Here is a tiny trained network, its code and every weight. The questions are about switching its units off for an input and a class, where a switched-off unit gives its printed mean instead of its output.

import numpy as np


def w(rows, s, z=0):
    codes = np.array(rows[::2]) - 128.0
    scale = np.full(codes.shape[1], s)
    scale[-1] = z or s
    return codes * scale


def f(y):
    return y / 2 * (1 + np.tanh(0.7978845608 * (y + 0.044715 * y**3)))


def log_softmax(a):
    a = a - a.max(-1, keepdims=True)
    return a - np.log(np.exp(a).sum(-1, keepdims=True))


def net(x, mask):
    res = np.array(x, float).reshape(1, 5) / 4 @ E
    y = f(res @ A[0][:, :-1].T + A[0][:, -1])
    res = res + np.where(mask, y, B[0][:, -1]) @ B[0][:, :-1]
    return log_softmax(res[-1] @ U[:, :-1].T + U[:, -1])


A, B = {}, {}
E = w([
[183,129,155,72],'x0',
[104,42,23,61],'x1',
[90,86,115,204],'x2',
[65,207,36,111],'x3',
[7,94,185,89],'x4',
],0.011)
A[0] = w([
[171,81,212,84,19],'N1',
[118,47,71,25,125],'N2',
[223,209,148,144,243],'N3',
[69,136,44,190,241],'N4',
[69,175,213,2,93],'N5',
[73,84,123,214,98],'N6',
[193,156,100,30,253],'N7',
],0.0086,0.004)
B[0] = w([
[178,50,219,139,171],'N1',
[66,1,32,72,223],'N2',
[195,222,74,167,254],'N3',
[102,241,45,168,236],'N4',
[112,201,255,15,206],'N5',
[113,137,195,202,191],'N6',
[238,86,50,24,215],'N7',
],0.0072,0.0091)
U = w([
[211,166,73,155,254],'0',
[165,72,200,246,145],'1',
[124,135,50,120,58],'2',
[92,189,222,83,111],'3',
[58,74,44,55,93],'4',
[237,179,97,94,96],'5',
[175,24,151,79,62],'6',
[40,179,102,180,188],'7',
],0.011,0.0068)

Each question gives the input, the list of numbers given to net, and the class t.
The units are the neurons (one row each of A and B). Each row of codes is followed by its name. A weight is (code - 128) times the scale printed after its matrix; where a second scale follows, it is the last column's (A, B and U).
mask holds one flag per neuron, in row order. A switched-off neuron (its flag False) gives its mean, the last column of its row in B, instead of its output. The means were averaged over made-up inputs and are rounded, as every weight is.
A unit's drop is (log p(t) with every unit on - log p(t) with that unit switched off) / (log p(t) with every unit on - log p(t) with every unit switched off).
The circuit of an input: a set's keep is (log p(t) with only the set's units on - log p(t) with every unit switched off) / (log p(t) with every unit on - log p(t) with every unit switched off). Starting from all 7 units, units are removed one at a time, each time the one whose removal leaves the highest keep (on an exact tie, the one counted first), for as long as the keep stays at least 0.8.
circuit, biggest first: the units of the circuit, biggest drop first
k most important neurons: the k neurons with the biggest drops, biggest first
drop when u is switched off: that unit's drop, to one decimal
input [-3,5,4,3,-1], class 7: circuit, biggest first -> (N4)
input [2,2,6,5,-3], class 7: circuit, biggest first -> (N7, N4)
input [-2,1,2,-6,-4], class 1: circuit, biggest first -> (N7, N4)
input [0,2,-6,2,1], class 4: circuit, biggest first -> (N2, N3)
input [-2,0,-6,6,4], class 3: 2 most important neurons -> (N5, N2)
input [0,3,7,-5,-1], class 1: circuit, biggest first -> (N7, N6)
input [-1,-2,7,1,-5], class 7: 2 most important neurons -> (N7, N4)
input [6,5,4,-5,-6], class 6: 3 most important neurons -> (N4, N2, N1)
input [-7,-6,1,0,7], class 3: 3 most important neurons -> (N5, N2, N3)
input [5,7,-2,-6,-7], class 6: 2 most important neurons -> (N2, N4)
input [1,-2,8,5,-4], class 7: 2 most important neurons -> (N7, N4)
input [5,7,-8,-6,-7], class 6: 2 most important neurons -> (N2, N1)
input [-6,1,-2,-6,8], class 3: 2 most important neurons -> (N5, N7)
input [2,3,-2,-1,0], class 6: 3 most important neurons -> (N4, N3, N7)
input [4,6,3,-3,-5], class 6: most important neuron -> (N4)
input [-7,8,0,6,-8], class 4: 2 most important neurons -> (N2, N3)
input [0,7,0,7,-7], class 4: 2 most important neurons -> (N2, N3)
input [7,3,-4,-5,-2], class 6: drop when N4 is switched off -> 0.2
input [2,6,0,-3,-2], class 4: drop when N4 is switched off -> -0.1
input [7,3,3,-3,-3], class 6: drop when N5 is switched off -> 0.0
input [8,8,-4,5,-4], class 4: most important neuron -> (N2)
